Here is a tiny trained network, its code and every weight. The questions are about switching its units off for an input and a class, where a switched-off unit gives its printed mean instead of its output.

import numpy as np


def w(rows, s, z=0):
    codes = np.array(rows[::2]) - 128.0
    scale = np.full(codes.shape[1], s)
    scale[-1] = z or s
    return codes * scale


def norm(h):
    return h / np.sqrt((h * h).mean(-1, keepdims=True) + 1e-5)


def f(y):
    return np.maximum(y, 0)


def log_softmax(a):
    a = a - a.max(-1, keepdims=True)
    return a - np.log(np.exp(a).sum(-1, keepdims=True))


def net(x, mask):
    res = np.array(x, float).reshape(1, 3) / 4 @ E
    u = 0
    for l in range(2):
        y = f(norm(res) @ A[l][:, :-1].T + A[l][:, -1])
        res = res + np.where(mask[u : u + 15], y, B[l][:, -1]) @ B[l][:, :-1]
        u += 15
    return log_softmax(norm(res)[-1] @ U[:, :-1].T + U[:, -1])


A, B = {}, {}
E = w([
[226,62,61,78,123,251,116],'x0',
[198,245,205,38,120,169,131],'x1',
[204,65,148,77,137,4,221],'x2',
],0.002)
A[0] = w([
[52,115,153,138,151,56,94,125],'L0N1',
[57,23,125,179,117,129,144,61],'L0N2',
[150,9,159,158,149,204,134,112],'L0N3',
[61,132,93,157,114,147,79,113],'L0N4',
[187,156,127,130,148,191,177,130],'L0N5',
[82,101,112,132,122,103,60,32],'L0N6',
[187,67,92,124,160,54,190,110],'L0N7',
[142,122,143,158,51,205,197,3],'L0N8',
[109,167,142,185,111,185,99,67],'L0N9',
[104,125,141,49,159,3,122,111],'L0N10',
[121,125,70,83,141,179,107,115],'L0N11',
[175,211,204,100,158,127,131,116],'L0N12',
[53,218,85,161,175,119,68,132],'L0N13',
[88,73,103,155,123,123,144,77],'L0N14',
[86,34,111,145,56,101,93,62],'L0N15',
],0.0029,0.0057)
B[0] = w([
[179,125,104,133,80,134,92,230],'L0N1',
[123,184,80,160,195,105,153,166],'L0N2',
[148,120,94,106,72,138,103,195],'L0N3',
[106,130,136,118,109,146,166,197],'L0N4',
[133,129,87,130,98,117,113,190],'L0N5',
[33,137,162,82,168,201,118,128],'L0N6',
[89,118,137,119,120,166,167,227],'L0N7',
[206,199,184,254,145,143,252,128],'L0N8',
[89,123,123,114,113,150,178,145],'L0N9',
[151,115,112,147,87,174,104,220],'L0N10',
[133,118,92,135,118,125,124,177],'L0N11',
[138,136,83,171,169,116,149,211],'L0N12',
[147,92,141,136,118,133,173,250],'L0N13',
[134,134,59,180,176,101,143,143],'L0N14',
[121,146,67,186,196,106,156,146],'L0N15',
],0.0056,0.0021)
A[1] = w([
[160,77,149,135,137,21,198,79],'L1N1',
[46,175,191,186,108,36,83,114],'L1N2',
[139,210,134,119,37,158,101,113],'L1N3',
[166,242,183,44,255,132,82,70],'L1N4',
[94,186,212,150,81,21,51,64],'L1N5',
[181,204,164,12,112,167,131,111],'L1N6',
[149,237,38,148,85,185,174,148],'L1N7',
[102,106,70,99,87,152,227,182],'L1N8',
[56,200,131,189,94,130,63,117],'L1N9',
[32,71,99,162,155,188,27,131],'L1N10',
[52,161,143,138,127,192,87,57],'L1N11',
[19,172,153,85,115,32,59,108],'L1N12',
[36,147,123,104,152,165,12,60],'L1N13',
[136,76,106,49,159,100,35,3],'L1N14',
[154,43,189,67,140,44,196,54],'L1N15',
],0.004,0.0052)
B[1] = w([
[70,109,170,66,198,207,149,173],'L1N1',
[188,93,48,90,111,168,59,186],'L1N2',
[120,100,105,148,160,69,192,171],'L1N3',
[63,75,12,251,245,3,156,150],'L1N4',
[220,59,37,82,56,187,49,156],'L1N5',
[44,46,67,166,182,130,126,176],'L1N6',
[129,133,196,124,71,103,113,237],'L1N7',
[133,198,170,155,129,106,86,255],'L1N8',
[138,107,157,41,158,177,168,180],'L1N9',
[131,124,140,80,212,74,190,191],'L1N10',
[66,129,231,3,197,228,232,142],'L1N11',
[196,184,168,179,31,125,114,147],'L1N12',
[128,180,229,104,134,135,175,134],'L1N13',
[60,176,187,148,190,154,159,128],'L1N14',
[34,224,215,62,152,251,153,158],'L1N15',
],0.0053,0.0047)
U = w([
[17,135,241,8,218,250,243,137],'0',
[60,69,5,238,254,25,186,253],'1',
[244,57,19,30,11,213,23,43],'2',
[138,231,217,228,24,49,107,40],'3',
],0.0085,0.0027)

Each question gives the input, the list of numbers given to net, and the class t.
The units are the neurons (one row each of A and B). Each row of codes is followed by its name. A weight is (code - 128) times the scale printed after its matrix; where a second scale follows, it is the last column's (A, B and U).
mask holds one flag per neuron, layer by layer. A switched-off neuron (its flag False) gives its mean, the last column of its row in B, instead of its output. The means were averaged over made-up inputs and are rounded, as every weight is.
A unit's drop is (log p(t) with every unit on - log p(t) with that unit switched off) / (log p(t) with every unit on - log p(t) with every unit switched off).
The circuit of an input: a set's keep is (log p(t) with only the set's units on - log p(t) with every unit switched off) / (log p(t) with every unit on - log p(t) with every unit switched off). Starting from the 12 units with the biggest drops (on a tie, the unit counted first), units are removed one at a time, each time the one whose removal leaves the highest keep (on an exact tie, the one counted first), for as long as the keep stays at least 0.8.
units of the circuit, in order: the units of the circuit, biggest drop first
unit that matters most: the unit with the biggest drop
top k neurons: the k neurons with the biggest drops, biggest first
top k neurons in layer l: the k neurons of layer l with the biggest drops, biggest first
input [-4,2,3], class 2: units of the circuit, in order	L0N13, L1N5
input [-7,0,8], class 0: units of the circuit, in order	L1N15
input [-3,2,-3], class 3: top 3 neurons	L0N13, L0N12, L1N1
input [3,3,-1], class 3: top 4 neurons	L1N7, L0N5, L1N2, L1N5
input [-8,7,4], class 2: top 2 neurons in layer 0	L0N10, L0N2
input [-4,6,5], class 1: units of the circuit, in order	L1N4, L1N6
input [3,-2,-4], class 0: top 2 neurons	L1N10, L0N1
input [-2,8,6], class 1: units of the circuit, in order	L1N4, L1N6
input [-1,-2,-3], class 3: top 2 neurons in layer 0	L0N13, L0N4
input [-1,-3,2], class 3: units of the circuit, in order	L1N6, L1N8
input [1,3,0], class 3: top 2 neurons in layer 1	L1N7, L1N10
input [-7,7,-6], class 1: units of the circuit, in order	L1N4, L1N3
input [8,-8,-4], class 1: top 2 neurons in layer 0	L0N1, L0N10
input [5,5,2], class 1: unit that matters most	L1N6
input [-3,3,3], class 3: top 4 neurons	L0N10, L0N12, L0N13, L1N9
input [3,8,6], class 1: top 2 neurons in layer 1	L1N4, L1N6
input [-5,-3,-5], class 0: top 3 neurons in layer 1	L1N10, L1N9, L1N11
input [-2,2,-3], class 3: top 3 neurons	L0N13, L0N12, L1N1
input [-8,2,-7], class 2: top 3 neurons	L1N2, L1N5, L0N7
input [-6,7,3], class 1: unit that matters most	L1N4
